Below is a small trained network, with its code and all its weights. Each question gives an input and a class and asks what happens when units are switched off, that is, made to give their printed mean instead of their output.

import numpy as np


def w(rows, s, z=0):
    codes = np.array(rows[::2]) - 128.0
    scale = np.full(codes.shape[1], s)
    scale[-1] = z or s
    return codes * scale


def norm(h):
    return h / np.sqrt((h * h).mean(-1, keepdims=True) + 1e-5)


def f(y):
    return y / 2 * (1 + np.tanh(0.7978845608 * (y + 0.044715 * y**3)))


def log_softmax(a):
    a = a - a.max(-1, keepdims=True)
    return a - np.log(np.exp(a).sum(-1, keepdims=True))


def net(x, mask):
    res = np.array(x, float).reshape(1, 5) / 4 @ E
    u = 0
    for l in range(2):
        y = f(norm(res) @ A[l][:, :-1].T + A[l][:, -1])
        res = res + np.where(mask[u : u + 13], y, B[l][:, -1]) @ B[l][:, :-1]
        u += 13
    return log_softmax(norm(res)[-1] @ U[:, :-1].T + U[:, -1])


A, B = {}, {}
E = w([
[119,170,83,129,9,104,114,127,128,107],'x0',
[56,208,155,195,148,195,152,43,74,93],'x1',
[137,120,98,144,133,127,147,122,133,122],'x2',
[65,97,41,135,159,64,24,88,72,172],'x3',
[254,183,141,186,146,61,108,112,79,165],'x4',
],0.0051)
A[0] = w([
[169,61,101,88,118,93,141,214,142,171,29],'0.n1',
[111,199,59,130,2,105,112,148,129,124,71],'0.n2',
[132,66,165,120,244,147,153,127,132,152,24],'0.n3',
[60,84,106,80,137,193,132,153,179,124,102],'0.n4',
[147,179,140,145,149,119,117,165,112,139,56],'0.n5',
[113,91,159,177,163,121,157,143,137,174,78],'0.n6',
[70,75,73,120,151,80,111,81,97,149,96],'0.n7',
[105,181,141,174,130,205,155,52,48,127,157],'0.n8',
[122,42,180,173,246,102,91,117,139,89,68],'0.n9',
[184,170,144,165,150,55,136,96,82,147,56],'0.n10',
[164,125,185,102,131,137,245,155,122,97,101],'0.n11',
[219,210,119,139,156,89,123,129,162,200,26],'0.n12',
[177,96,130,99,92,163,93,180,135,188,4],'0.n13',
],0.0061,0.0029)
B[0] = w([
[129,166,114,133,215,136,51,54,181,28,194],'0.n1',
[139,252,50,25,176,214,204,255,107,157,212],'0.n2',
[107,221,65,68,128,192,166,250,118,104,181],'0.n3',
[160,92,149,213,83,147,104,176,69,89,204],'0.n4',
[123,105,135,167,134,158,122,139,159,129,127],'0.n5',
[108,190,127,96,65,158,105,141,128,105,133],'0.n6',
[132,89,187,125,85,107,148,88,147,193,195],'0.n7',
[163,116,109,91,184,76,65,142,187,71,253],'0.n8',
[151,226,43,55,104,174,164,176,102,185,190],'0.n9',
[83,54,186,155,101,153,118,185,83,101,189],'0.n10',
[122,118,92,114,96,41,153,83,121,215,212],'0.n11',
[124,90,166,195,102,164,102,188,81,103,183],'0.n12',
[129,139,155,117,175,125,110,86,136,88,138],'0.n13',
],0.006,0.0047)
A[1] = w([
[70,74,111,129,67,170,114,147,150,91,82],'1.n1',
[146,160,175,115,114,142,177,148,165,153,100],'1.n2',
[163,118,155,138,188,166,146,107,126,161,120],'1.n3',
[93,181,128,145,185,179,160,107,95,150,132],'1.n4',
[80,56,97,91,109,80,113,76,86,254,65],'1.n5',
[210,139,159,168,91,112,119,115,81,112,148],'1.n6',
[72,43,138,148,106,158,155,163,103,78,4],'1.n7',
[165,101,165,105,101,84,219,84,163,161,38],'1.n8',
[151,123,171,145,113,118,184,112,182,131,76],'1.n9',
[176,119,96,110,182,131,51,114,224,58,72],'1.n10',
[129,91,157,120,72,174,177,127,169,93,127],'1.n11',
[89,194,153,144,188,141,120,43,112,57,83],'1.n12',
[167,101,146,81,175,139,94,163,150,166,116],'1.n13',
],0.0078,0.0041)
B[1] = w([
[202,81,178,211,183,72,132,193,33,131,188],'1.n1',
[102,159,34,113,160,145,52,76,118,166,188],'1.n2',
[92,166,88,99,94,130,67,217,66,137,132],'1.n3',
[171,120,57,89,73,91,126,155,156,74,184],'1.n4',
[139,198,191,131,190,208,118,19,186,170,209],'1.n5',
[27,27,146,151,170,179,176,126,112,121,202],'1.n6',
[142,78,147,204,159,139,151,186,53,184,164],'1.n7',
[82,168,144,130,142,122,10,22,129,197,158],'1.n8',
[99,169,96,83,156,142,38,30,179,183,149],'1.n9',
[131,125,213,166,30,37,171,57,175,62,253],'1.n10',
[108,128,165,147,197,140,58,66,93,184,197],'1.n11',
[199,56,170,109,3,31,193,117,236,112,188],'1.n12',
[73,133,80,121,34,120,230,92,155,67,203],'1.n13',
],0.0057,0.0038)
U = w([
[160,71,160,124,61,36,159,98,199,50,198],'0',
[134,187,54,61,143,172,165,216,97,132,169],'1',
[130,22,190,217,164,147,130,189,41,142,124],'2',
[112,147,145,112,169,163,95,10,159,219,11],'3',
],0.013,0.0011)

Each question gives the input, the list of numbers given to net, and the class t.
The units are the neurons (one row each of A and B). Each row of codes is followed by its name. A weight is (code - 128) times the scale printed after its matrix; where a second scale follows, it is the last column's (A, B and U).
mask holds one flag per neuron, layer by layer. A switched-off neuron (its flag False) gives its mean, the last column of its row in B, instead of its output. The means were averaged over made-up inputs and are rounded, as every weight is.
A unit's drop is (log p(t) with every unit on - log p(t) with that unit switched off) / (log p(t) with every unit on - log p(t) with every unit switched off).
The circuit of an input: a set's keep is (log p(t) with only the set's units on - log p(t) with every unit switched off) / (log p(t) with every unit on - log p(t) with every unit switched off). Starting from the 12 units with the biggest drops (on a tie, the unit counted first), units are removed one at a time, each time the one whose removal leaves the highest keep (on an exact tie, the one counted first), for as long as the keep stays at least 0.8.
units of the circuit, in order: the units of the circuit, biggest drop first
unit that matters most: the unit with the biggest drop
k most important neurons: the k neurons with the biggest drops, biggest first
top k neurons in layer l: the k neurons of layer l with the biggest drops, biggest first
input [6,-1,8,8,1], class 3: units of the circuit, in order => [1.n5]
input [0,-7,6,8,3], class 3: 3 most important neurons => [1.n5, 0.n8, 0.n7]
input [-4,5,-3,-5,-4], class 0: 4 most important neurons => [0.n7, 0.n8, 1.n12, 0.n2]
input [-8,-2,0,7,-2], class 1: 2 most important neurons => [0.n3, 0.n9]
input [-1,4,-2,7,-7], class 2: 2 most important neurons => [0.n4, 1.n1]
input [7,-2,4,4,-6], class 1: 2 most important neurons => [0.n2, 0.n10]
input [-4,4,-3,0,-4], class 0: 4 most important neurons => [0.n8, 0.n2, 0.n10, 0.n12]
input [0,1,5,-7,7], class 2: top 3 neurons in layer 0 => [0.n12, 0.n10, 0.n7]
input [-7,6,-3,-2,-6], class 1: 2 most important neurons => [0.n3, 0.n1]
input [0,8,0,6,-8], class 0: top 2 neurons in layer 0 => [0.n10, 0.n8]
input [-6,-2,6,3,-6], class 1: 2 most important neurons => [0.n9, 0.n3]
input [4,4,-2,5,-5], class 2: 3 most important neurons => [1.n1, 0.n11, 0.n4]
input [-7,-7,5,6,6], class 0: top 2 neurons in layer 0 => [0.n1, 0.n2]
input [2,-5,-7,-6,-1], class 3: unit that matters most => 0.n8
input [-7,8,-2,-6,-5], class 0: 2 most important neurons => [1.n12, 0.n2]
input [7,3,-8,-3,8], class 2: top 4 neurons in layer 0 => [0.n10, 0.n12, 0.n9, 0.n3]
input [-6,7,-5,-5,1], class 0: top 2 neurons in layer 0 => [0.n8, 0.n2]
input [7,-6,-4,-3,0], class 1: 3 most important neurons => [0.n2, 0.n8, 1.n12]
input [2,0,1,-1,2], class 1: top 2 neurons in layer 0 => [0.n2, 0.n4]
input [-1,5,3,2,8], class 2: units of the circuit, in order => [0.n10]
input [-4,-5,8,-6,0], class 3: top 2 neurons in layer 1 => [1.n8, 1.n9]
input [-7,1,5,-6,7], class 1: top 2 neurons in layer 0 => [0.n3, 0.n4]
